Below are the code and all the weights of a small trained network. Each question names an input and a class and asks about switching units off, where a switched-off unit gives its printed mean instead of its output.

import numpy as np


def w(rows, s, z=0):
    codes = np.array(rows[::2]) - 128.0
    scale = np.full(codes.shape[1], s)
    scale[-1] = z or s
    return codes * scale


def norm(h):
    return h / np.sqrt((h * h).mean(-1, keepdims=True) + 1e-5)


def f(y):
    return y / 2 * (1 + np.tanh(0.7978845608 * (y + 0.044715 * y**3)))


def log_softmax(a):
    a = a - a.max(-1, keepdims=True)
    return a - np.log(np.exp(a).sum(-1, keepdims=True))


def net(x, mask):
    res = np.array(x, float).reshape(1, 4) / 4 @ E
    u = 0
    for l in range(3):
        y = f(norm(res) @ A[l][:, :-1].T + A[l][:, -1])
        res = res + np.where(mask[u : u + 5], y, B[l][:, -1]) @ B[l][:, :-1]
        u += 5
    return log_softmax(norm(res)[-1] @ U[:, :-1].T + U[:, -1])


A, B = {}, {}
E = w([
[82,70,111,154,108,230,148,62,132],'x0',
[140,255,53,134,95,137,155,49,212],'x1',
[186,84,114,72,25,142,74,149,158],'x2',
[209,108,83,178,174,123,36,62,90],'x3',
],0.0023)
A[0] = w([
[52,135,198,62,82,140,237,188,179,33],'L0N0',
[65,180,162,207,253,122,200,109,77,2],'L0N1',
[93,37,204,144,151,136,76,187,38,86],'L0N2',
[84,66,120,139,85,232,177,55,100,46],'L0N3',
[211,119,105,39,48,204,66,179,148,64],'L0N4',
],0.0031,0.0015)
B[0] = w([
[137,155,32,108,129,179,89,201,83,252],'L0N0',
[101,76,146,225,73,51,119,160,191,204],'L0N1',
[160,161,112,101,116,133,202,53,125,231],'L0N2',
[114,166,202,63,192,108,53,127,202,180],'L0N3',
[48,108,151,255,147,59,154,106,147,183],'L0N4',
],0.0046,0.0018)
A[1] = w([
[170,174,152,105,134,48,122,185,116,45],'L1N0',
[139,65,127,102,3,113,91,137,167,11],'L1N1',
[135,75,192,108,154,138,138,166,76,47],'L1N2',
[141,159,119,115,127,103,137,127,122,59],'L1N3',
[130,205,103,146,107,125,127,97,178,58],'L1N4',
],0.0052,0.0012)
B[1] = w([
[58,93,185,112,171,255,74,36,195,209],'L1N0',
[79,165,162,243,236,61,146,139,134,161],'L1N1',
[177,95,70,103,49,97,188,3,150,183],'L1N2',
[126,68,135,103,123,182,156,102,136,131],'L1N3',
[162,55,157,94,95,89,199,99,95,252],'L1N4',
],0.004,0.002)
A[2] = w([
[166,101,60,225,182,150,64,85,112,101],'L2N0',
[196,255,41,117,97,101,210,60,186,90],'L2N1',
[221,132,47,163,187,148,16,84,46,102],'L2N2',
[42,92,111,173,132,164,207,142,168,253],'L2N3',
[71,148,214,67,155,225,28,61,220,46],'L2N4',
],0.0031,0.0013)
B[2] = w([
[80,179,152,108,99,114,164,222,148,191],'L2N0',
[143,2,160,103,138,121,139,112,38,220],'L2N1',
[82,179,78,61,74,190,162,238,120,199],'L2N2',
[216,163,128,157,135,96,46,126,100,251],'L2N3',
[144,114,182,94,201,175,64,106,161,190],'L2N4',
],0.0041,0.0022)
U = w([
[178,55,127,94,100,106,202,39,75,218],'0',
[100,153,159,255,144,47,122,153,151,166],'1',
[107,195,72,62,101,192,141,238,96,144],'2',
[125,130,201,84,209,199,57,75,187,2],'3',
],0.0071,0.00067)

Each question gives the input, the list of numbers given to net, and the class t.
The units are the neurons (one row each of A and B). Each row of codes is followed by its name. A weight is (code - 128) times the scale printed after its matrix; where a second scale follows, it is the last column's (A, B and U).
mask holds one flag per neuron, layer by layer. A switched-off neuron (its flag False) gives its mean, the last column of its row in B, instead of its output. The means were averaged over made-up inputs and are rounded, as every weight is.
A unit's drop is (log p(t) with every unit on - log p(t) with that unit switched off) / (log p(t) with every unit on - log p(t) with every unit switched off).
The circuit of an input: a set's keep is (log p(t) with only the set's units on - log p(t) with every unit switched off) / (log p(t) with every unit on - log p(t) with every unit switched off). Starting from the 12 units with the biggest drops (on a tie, the unit counted first), units are removed one at a time, each time the one whose removal leaves the highest keep (on an exact tie, the one counted first), for as long as the keep stays at least 0.8.
circuit, biggest first: the units of the circuit, biggest drop first
most important unit: the unit with the biggest drop
top k neurons: the k neurons with the biggest drops, biggest first
top k neurons in layer l: the k neurons of layer l with the biggest drops, biggest first
input [-1,8,-3,-6], class 0: top neuron => (L2N1)
input [-4,2,-3,0], class 3: top 2 neurons => (L1N0, L0N4)
input [-8,6,0,-5], class 3: top 4 neurons => (L1N0, L0N2, L1N2, L2N4)
input [7,-1,-1,8], class 2: circuit, biggest first => (L2N2, L2N0)
input [6,0,-7,-6], class 1: top 2 neurons => (L0N1, L1N0)
input [6,-4,8,6], class 1: top 2 neurons in layer 1 => (L1N1, L1N0)
input [5,3,-6,7], class 2: top 3 neurons => (L2N2, L0N4, L1N0)
input [7,-5,4,-4], class 3: top 3 neurons => (L0N3, L1N4, L0N1)
input [7,5,-3,-3], class 3: top 2 neurons in layer 0 => (L0N3, L0N2)
input [1,3,-6,8], class 2: top 3 neurons => (L2N2, L0N4, L1N1)
input [-7,-6,8,-6], class 1: top 2 neurons => (L1N1, L0N3)
input [-7,5,7,-6], class 1: top 3 neurons => (L0N4, L1N1, L0N3)
input [1,7,4,0], class 0: top 2 neurons => (L0N1, L2N1)
input [3,1,6,6], class 1: most important unit => L0N4
input [-4,-7,6,8], class 2: top 3 neurons => (L2N2, L1N4, L0N1)
input [-4,4,1,-4], class 0: top 3 neurons in layer 2 => (L2N2, L2N1, L2N0)
input [-7,-7,-2,-6], class 0: top 2 neurons in layer 0 => (L0N3, L0N2)
input [-8,8,4,8], class 0: top 3 neurons in layer 0 => (L0N0, L0N3, L0N4)
input [-5,5,-4,4], class 0: top 3 neurons in layer 0 => (L0N3, L0N0, L0N4)
input [-3,6,-4,7], class 2: circuit, biggest first => (L2N2)
input [-6,5,3,0], class 3: top 2 neurons in layer 0 => (L0N2, L0N1)
input [5,5,-4,6], class 2: top 2 neurons in layer 0 => (L0N2, L0N4)
